Below are the code and all the weights of a small trained network. Each question names an input and a target symbol and asks about switching units off, where a switched-off unit gives its printed mean instead of its output.

import numpy as np


def w(rows, s, z=0):
    codes = np.array(rows[::2]) - 128.0
    scale = np.full(codes.shape[1], s)
    scale[-1] = z or s
    return codes * scale


def f(y):
    return y / 2 * (1 + np.tanh(0.7978845608 * (y + 0.044715 * y**3)))


def softmax(a):
    e = np.exp(a - a.max(-1, keepdims=True))
    return e / e.sum(-1, keepdims=True)


def log_softmax(a):
    a = a - a.max(-1, keepdims=True)
    return a - np.log(np.exp(a).sum(-1, keepdims=True))


def net(x, mask):
    ids = ['αβγδεζηλμξπστφψω'.index(c) for c in x.split()]
    T = len(ids)
    res = E[ids] + P[:T]
    q, k, v = (res @ M[0].T for M in (Q, K, V))
    z = softmax(np.where(np.tri(T) > 0, q @ k.T / 2**0.5, -1e9)) @ v
    res = res + np.where(mask[0], z, O[0][:, -1]) @ O[0][:, :-1]
    y = f(res @ A[0][:, :-1].T + A[0][:, -1])
    res = res + np.where(mask[1:9], y, B[0][:, -1]) @ B[0][:, :-1]
    return log_softmax(res[-1] @ U[:, :-1].T + U[:, -1])


Q, K, V, O, A, B = {}, {}, {}, {}, {}, {}
E = w([
[222,71,75,67,117],'α',
[110,171,77,124,134],'β',
[167,90,80,220,195],'γ',
[149,161,202,156,199],'δ',
[108,169,92,126,133],'ε',
[82,209,117,126,95],'ζ',
[119,171,101,129,130],'η',
[121,179,77,132,130],'λ',
[239,136,200,37,98],'μ',
[113,169,101,129,127],'ξ',
[1,159,174,166,38],'π',
[132,207,89,137,136],'σ',
[99,160,121,131,96],'τ',
[162,49,223,60,144],'φ',
[193,100,163,148,153],'ψ',
[54,151,126,132,65],'ω',
],0.018)
P = w([
[76,238,242,203,3],'0',
[50,245,183,151,46],'1',
[57,237,166,131,70],'2',
[66,236,152,120,94],'3',
[76,230,137,116,112],'4',
[88,225,132,104,126],'5',
[102,219,116,98,147],'6',
[114,223,105,82,161],'7',
[138,216,102,94,173],'8',
[139,209,77,77,198],'9',
[152,202,72,76,215],'10',
[162,193,61,74,232],'11',
[109,196,116,94,167],'12',
],0.0056)
Q[0] = w([
[79,254,90,118,115],'h1',
[149,128,112,145,103],'h1',
],0.047)
K[0] = w([
[225,102,139,103,250],'h1',
[163,87,94,145,115],'h1',
],0.024)
V[0] = w([
[153,122,164,59,105],'h1',
[73,126,254,151,237],'h1',
],0.014)
O[0] = w([
[217,84,187,79,107,121],'h1',
[94,128,38,63,254,253],'h1',
],0.009,0.0063)
A[0] = w([
[106,97,164,142,82,210],'n1',
[176,190,177,155,127,194],'n2',
[124,56,83,195,146,254],'n3',
[154,166,37,164,33,121],'n4',
[123,95,72,102,138,13],'n5',
[166,148,247,214,172,128],'n6',
[129,103,30,226,85,106],'n7',
[103,189,160,159,168,85],'n8',
],0.014,0.0064)
B[0] = w([
[104,130,137,69,142,215],'n1',
[119,178,216,139,131,247],'n2',
[95,162,112,116,5,181],'n3',
[167,6,96,139,83,255],'n4',
[107,107,233,191,109,219],'n5',
[134,122,20,141,167,229],'n6',
[110,48,172,136,223,193],'n7',
[86,161,153,170,50,243],'n8',
],0.016,0.0082)
U = w([
[184,104,82,64,90,173],'α',
[128,87,168,115,167,61],'β',
[86,97,36,154,151,97],'γ',
[78,145,175,142,194,95],'δ',
[128,120,140,115,138,102],'ε',
[121,172,152,123,35,29],'ζ',
[133,129,144,119,134,106],'η',
[145,72,186,148,190,88],'λ',
[158,160,203,68,133,138],'μ',
[130,127,142,116,131,111],'ξ',
[75,127,133,50,108,120],'π',
[161,124,167,188,149,124],'σ',
[111,115,150,85,130,117],'τ',
[89,65,117,14,250,154],'φ',
[117,219,3,80,109,254],'ψ',
[69,89,144,23,131,160],'ω',
],0.0075,0.0074)

Each question gives the input, a string of symbols that net reads in full, and the target symbol t.
The units are the heads (2 rows each of Q, K, V and O) and the neurons (one row each of A and B). Each row of codes is followed by its name. A weight is (code - 128) times the scale printed after its matrix; where a second scale follows, it is the last column's (O, A, B and U).
mask holds one flag per unit, heads first, then neurons. A switched-off unit (its flag False) gives its mean, the last column of its rows in O or B, instead of its output. The means were averaged over made-up inputs and are rounded, as every weight is.
A unit's drop is (log p(t) with every unit on - log p(t) with that unit switched off) / (log p(t) with every unit on - log p(t) with every unit switched off).
The circuit of an input: a set's keep is (log p(t) with only the set's units on - log p(t) with every unit switched off) / (log p(t) with every unit on - log p(t) with every unit switched off). Starting from all 9 units, units are removed one at a time, each time the one whose removal leaves the highest keep (on an exact tie, the one counted first), for as long as the keep stays at least 0.8.
circuit, biggest first: the units of the circuit, biggest drop first
k most important neurons: the k neurons with the biggest drops, biggest first
input ζ λ λ α ζ ψ ε ζ μ α ω ε, target α: 4 most important neurons	[n6, n4, n5, n7]
input ω λ ω ζ ε λ γ ζ σ, target γ: circuit, biggest first	[h1, n4]
input φ β α μ λ ξ, target μ: circuit, biggest first	[h1, n2]
input δ τ δ ω ζ π β ψ ζ, target ψ: circuit, biggest first	[n5]
input φ ψ σ ζ η λ ω λ, target ψ: circuit, biggest first	[n7, h1]
input λ π ζ λ ψ α η α β π ξ σ ω, target α: circuit, biggest first	[n6, h1, n4]
input δ σ φ, target φ: circuit, biggest first	[n8, n5]
input ω η ω μ ξ ω ζ α δ ζ τ β, target δ: circuit, biggest first	[n5, h1]
input ω λ ζ ζ λ σ λ η ω ω ω ζ μ, target μ: circuit, biggest first	[n2, n4, h1]
input δ λ σ ζ γ σ δ ζ σ λ φ ε, target φ: 2 most important neurons	[n8, n2]
input ω ξ β α ζ σ λ, target α: circuit, biggest first	[n6, n4, h1]
input β η σ ζ γ ω ψ λ, target ψ: circuit, biggest first	[n7, n5]
input ψ ζ ζ ζ σ ω, target ψ: circuit, biggest first	[n7, n5]
input σ β ψ μ ω ζ, target μ: most important neuron	[n2]
input π ζ β π γ ξ π ψ η τ, target ψ: 3 most important neurons	[n7, n5, n4]
input ζ σ ξ γ α λ η, target α: circuit, biggest first	[n6, h1, n4]
input ω τ ζ ζ, target ζ: circuit, biggest first	[h1, n7]
input γ ε ζ γ η λ π ω τ δ γ σ ψ, target ψ: circuit, biggest first	[n5, n7, n4]
input ζ ω φ ζ σ δ α φ λ, target φ: 2 most important neurons	[n8, n3]
input δ σ ζ σ σ φ ξ β, target φ: 3 most important neurons	[n8, n2, n3]
input λ φ φ γ η, target γ: 2 most important neurons	[n2, n7]
input ε ξ ε γ ψ η φ δ σ, target δ: 2 most important neurons	[n5, n4]
input ζ φ ψ ζ σ, target ψ: 2 most important neurons	[n5, n7]
input γ ω ξ φ π ζ φ λ ζ, target φ: 3 most important neurons	[n8, n3, n2]
input τ φ ω α τ ζ γ ζ, target γ: 4 most important neurons	[n2, n4, n5, n7]
input λ ψ ζ ω ω, target ψ: 4 most important neurons	[n7, n5, n2, n4]
input ω π φ ζ σ, target φ: 3 most important neurons	[n8, n3, n2]
